Below are the code and all the weights of a small trained network. Each question names an input and a class and asks about switching units off, where a switched-off unit gives its printed mean instead of its output.

import numpy as np


def w(rows, s, z=0):
    codes = np.array(rows[::2]) - 128.0
    scale = np.full(codes.shape[1], s)
    scale[-1] = z or s
    return codes * scale


def f(y):
    return np.maximum(y, 0)


def log_softmax(a):
    a = a - a.max(-1, keepdims=True)
    return a - np.log(np.exp(a).sum(-1, keepdims=True))


def net(x, mask):
    res = np.array(x, float).reshape(1, 7) / 4 @ E
    y = f(res @ A[0][:, :-1].T + A[0][:, -1])
    res = res + np.where(mask, y, B[0][:, -1]) @ B[0][:, :-1]
    return log_softmax(res[-1] @ U[:, :-1].T + U[:, -1])


A, B = {}, {}
E = w([
[125,135,124,128,133,130,128],'x0',
[134,128,121,120,126,127,134],'x1',
[166,78,100,188,249,69,147],'x2',
[189,205,207,155,142,149,189],'x3',
[69,76,174,74,194,191,189],'x4',
[138,124,122,117,122,127,134],'x5',
[120,133,130,133,131,127,128],'x6',
],0.015)
A[0] = w([
[165,185,96,167,81,40,59,142],'neuron 1',
[214,228,177,174,109,148,148,8],'neuron 2',
[55,130,144,73,67,189,143,144],'neuron 3',
[159,167,109,164,65,17,82,179],'neuron 4',
[67,9,66,87,122,113,60,4],'neuron 5',
[222,155,117,159,75,108,44,157],'neuron 6',
[43,78,3,114,92,100,61,62],'neuron 7',
[49,20,214,26,178,156,230,196],'neuron 8',
[198,157,238,129,136,117,190,19],'neuron 9',
[196,159,227,169,129,189,241,3],'neuron 10',
[81,180,154,87,47,152,113,85],'neuron 11',
[86,153,144,102,26,134,77,105],'neuron 12',
[45,71,172,102,153,156,204,131],'neuron 13',
[203,105,129,165,74,109,44,243],'neuron 14',
[191,64,128,154,217,85,128,127],'neuron 15',
[104,139,157,90,71,128,123,68],'neuron 16',
[174,9,99,198,246,24,187,50],'neuron 17',
[81,135,181,56,15,197,119,113],'neuron 18',
[58,107,168,51,182,205,178,191],'neuron 19',
[71,79,101,126,67,133,111,46],'neuron 20',
[60,15,77,137,104,142,104,16],'neuron 21',
],0.011,0.0028)
B[0] = w([
[153,113,81,192,85,198,202,205],'neuron 1',
[79,79,168,69,165,88,189,203],'neuron 2',
[160,171,101,114,137,121,53,209],'neuron 3',
[181,115,80,210,53,180,175,204],'neuron 4',
[77,67,186,84,185,57,190,208],'neuron 5',
[126,117,71,156,87,182,183,199],'neuron 6',
[40,71,182,90,158,85,195,215],'neuron 7',
[127,82,47,205,33,201,150,252],'neuron 8',
[103,104,194,86,157,90,185,195],'neuron 9',
[68,75,204,69,197,73,181,216],'neuron 10',
[137,172,101,106,174,77,62,206],'neuron 11',
[171,178,104,130,148,120,67,205],'neuron 12',
[151,117,76,199,71,165,144,203],'neuron 13',
[152,127,119,159,94,141,155,189],'neuron 14',
[141,191,128,106,118,106,48,200],'neuron 15',
[129,157,111,107,134,117,92,173],'neuron 16',
[210,253,89,103,185,92,39,245],'neuron 17',
[162,193,101,122,193,84,47,237],'neuron 18',
[127,88,79,192,61,183,170,222],'neuron 19',
[69,135,162,103,156,98,158,172],'neuron 20',
[77,84,189,67,151,105,151,191],'neuron 21',
],0.012,0.023)
U = w([
[161,108,55,201,14,202,194,249],'0',
[192,250,94,96,165,97,23,59],'1',
[78,77,215,53,162,91,231,2],'2',
],0.014,0.0048)

Each question gives the input, the list of numbers given to net, and the class t.
The units are the neurons (one row each of A and B). Each row of codes is followed by its name. A weight is (code - 128) times the scale printed after its matrix; where a second scale follows, it is the last column's (A, B and U).
mask holds one flag per neuron, in row order. A switched-off neuron (its flag False) gives its mean, the last column of its row in B, instead of its output. The means were averaged over made-up inputs and are rounded, as every weight is.
A unit's drop is (log p(t) with every unit on - log p(t) with that unit switched off) / (log p(t) with every unit on - log p(t) with every unit switched off).
top k neurons: the k neurons with the biggest drops, biggest first
drop of u: that unit's drop, to one decimal
input [-2,6,7,0,3,6,-3], class 1: top neuron -> (neuron 17)
input [3,5,-5,5,3,3,-1], class 1: top 3 neurons -> (neuron 18; neuron 7; neuron 5)
input [7,5,5,5,5,2,3], class 0: top 4 neurons -> (neuron 8; neuron 18; neuron 19; neuron 11)
input [0,3,7,6,-8,-4,4], class 0: top 2 neurons -> (neuron 1; neuron 4)
input [5,0,-2,-7,5,2,8], class 2: top 3 neurons -> (neuron 5; neuron 7; neuron 21)
input [5,2,8,-2,-8,5,-4], class 0: top 2 neurons -> (neuron 1; neuron 4)
input [1,-1,6,8,-6,-2,-8], class 2: top 3 neurons -> (neuron 2; neuron 10; neuron 8)
input [2,-3,7,-8,0,7,8], class 2: top 3 neurons -> (neuron 5; neuron 7; neuron 21)
input [3,8,8,-2,8,-4,7], class 0: top 2 neurons -> (neuron 8; neuron 19)
input [5,6,-7,1,-6,-5,-3], class 1: top 3 neurons -> (neuron 18; neuron 8; neuron 11)
input [-1,7,-1,8,-8,-3,5], class 0: top 2 neurons -> (neuron 4; neuron 1)
input [2,-3,-3,-5,4,7,-4], class 2: top 2 neurons -> (neuron 5; neuron 21)
input [6,-2,-1,5,6,2,-7], class 0: drop of neuron 8 -> 6.1
input [-6,1,6,-5,4,-5,5], class 1: top neuron -> (neuron 17)
input [4,-5,6,3,4,-8,4], class 1: drop of neuron 17 -> 6.4
